arr =
[[124 133 133 128 119 143  99 124 136 129 140 127 126 135 125 128]
 [125 138 133 129 118 143 102 127 137 136 149 123 130 133 125 129]
 [125 132 131 129 135 126 128 127 126 124 128 127 128 127 130 131]]
Counting starts at 0.
Which number is the entry directly below 138? 132
The entry in row 2 and column 0 is 125
Which number is the entry in row 1 and column 0? 125
The bottom-right entry: 131
The entry in row 2 and column 2 is 131
The entry in row 0 and column 0: 124
The entry just right of 140 -> 127
Which number is the bottom entry of the column that holds the smallest entry? 128
Which number is the entry directly below the largest entry? 128
Which number is the entry in row 0 and column 1? 133
The entry in row 0 and column 2 -> 133

Questions about the table below. Rows and columns are numbered from 0.
1) Report the top entry of the column that holds the largest entry.
2) Report the entry at row 0, column 0.
3) Report the entry at row 2, column 1.
4) Report the entry in the bottom-left corner.
5) Report the entry in row 1 and column 1.
6) Report the entry in the top-right corner.
7) Report the entry just left of the largest entry.
8) Report the entry in row 1 and column 0.
[[133 115 136 152 116 124 120 124 138 138 126 141 117 118 112]
 [122 136 118 104 137 130 135 133 114 115 130 110 137 135 144]
 [122 135 116 109 134 129 132 134 113 119 129 120 136 138 146]
 [133 117 140 151 121 125 127 123 142 138 127 137 120 117 110]
 [134 121 135 146 122 127 119 124 139 135 128 136 124 119 113]
 [123 140 115 106 135 129 135 132 112 115 128 113 134 138 144]]
1) 152
2) 133
3) 135
4) 123
5) 136
6) 112
7) 136
8) 122

array([[124, 126, 129, 136, 134, 126, 100, 127],
       [141, 142, 130, 129, 127, 117, 116, 115],
       [119, 134, 126, 126, 136, 122, 125, 104]])
The entry directly below the largest entry is 134
The entry in the bottom-left corner is 119
Read off the top-right entry.
127
Read off the third entry in reading order.
129
The largest entry in the first row is 136
Read off the entry just right of 142.
130
Read off the first entry, reading row by row.
124
The entry directly above 142: 126
The entry just left of the largest entry is 141
The smallest entry in the last row is 104
The second entry on the diagonal from the top-right corner: 116
Read off the bottom entry of the column that holds the smallest entry.
125
The entry just left of 125 -> 122

W =
[[133 138 134 124 106 143 137 136 131 133 126 121 137 122]
 [121 140 126 137 127 131 133 128 118 133 117 120 128 133]
 [135 127 120 131 134 129 133 135 139 138 133 117 120 126]
 [125 127 113 127 129 138 130 134 128 128 119 135 136 119]
 [138 136 117 140 145 138 136 120 137 139 143 132 133 126]
 [121 130 120 125 134 130 136 124 132 122 129 126 133 133]
 [125 138 125 120 137 131 138 123 129 130 134 124 125 123]
 [121 119 131 133 122 139 126 124 137 133 114 130 142 122]
 [131 130 141 129 136 131 135 124 124 127 121 133 134 118]
 [124 125 121 128 128 126 143 120 127 130 122 124 140 134]
 [136 141 129 135 121 131 121 126 137 138 131 126 148 130]
 [137 141 149 139 124 136 115 142 119 119 131 135 123 133]]
Counting starts at 0.
Find the entry in the bottom-left corner.
137
Find the top-right entry.
122
The entry at row 1, column 0 -> 121
Find the top-left entry.
133
Find the entry at row 0, column 2.
134
Find the bottom entry of the column that holds the largest entry.
149
Find the entry at row 2, column 0.
135
The entry at row 0, column 1: 138
Find the smallest entry.
106
The entry just right of the smallest entry is 143
The bottom-right entry: 133
The entry just left of the smallest entry is 124
Find the entry in row 2 and column 1.
127
Find the entry directly below the smallest entry.
127
The entry in row 1 and column 1 -> 140

x = [130 101 121 141 144 125 140 117 120 141 125 121]
What is the 1st entry from the left?
Answer: 130
The second entry from the left is 101
The entry just left of 140 -> 125
What is the third entry from the left?
Answer: 121

X =
[[101 155 152 156 153 101 156 102 153  98  99]
 [119 133 134 136 133 120 134 123 132 122 121]
 [127 131 130 130 131 127 133 126 130 126 126]]
Which number is the last entry, reading row by row?
A: 126
The 2nd entry, reading row by row is 155
Which number is the entry just left of the centre entry?
A: 133
Which number is the second-last entry, reading row by row?
A: 126
Which number is the entry just right of the smallest entry?
A: 99
Which number is the entry directly below the smallest entry?
A: 122
Which number is the entry directly below 102?
A: 123
The entry directly below 99: 121
The 4th entry, reading row by row is 156
The entry just left of the smallest entry is 153
Which number is the entry directly below 136?
A: 130
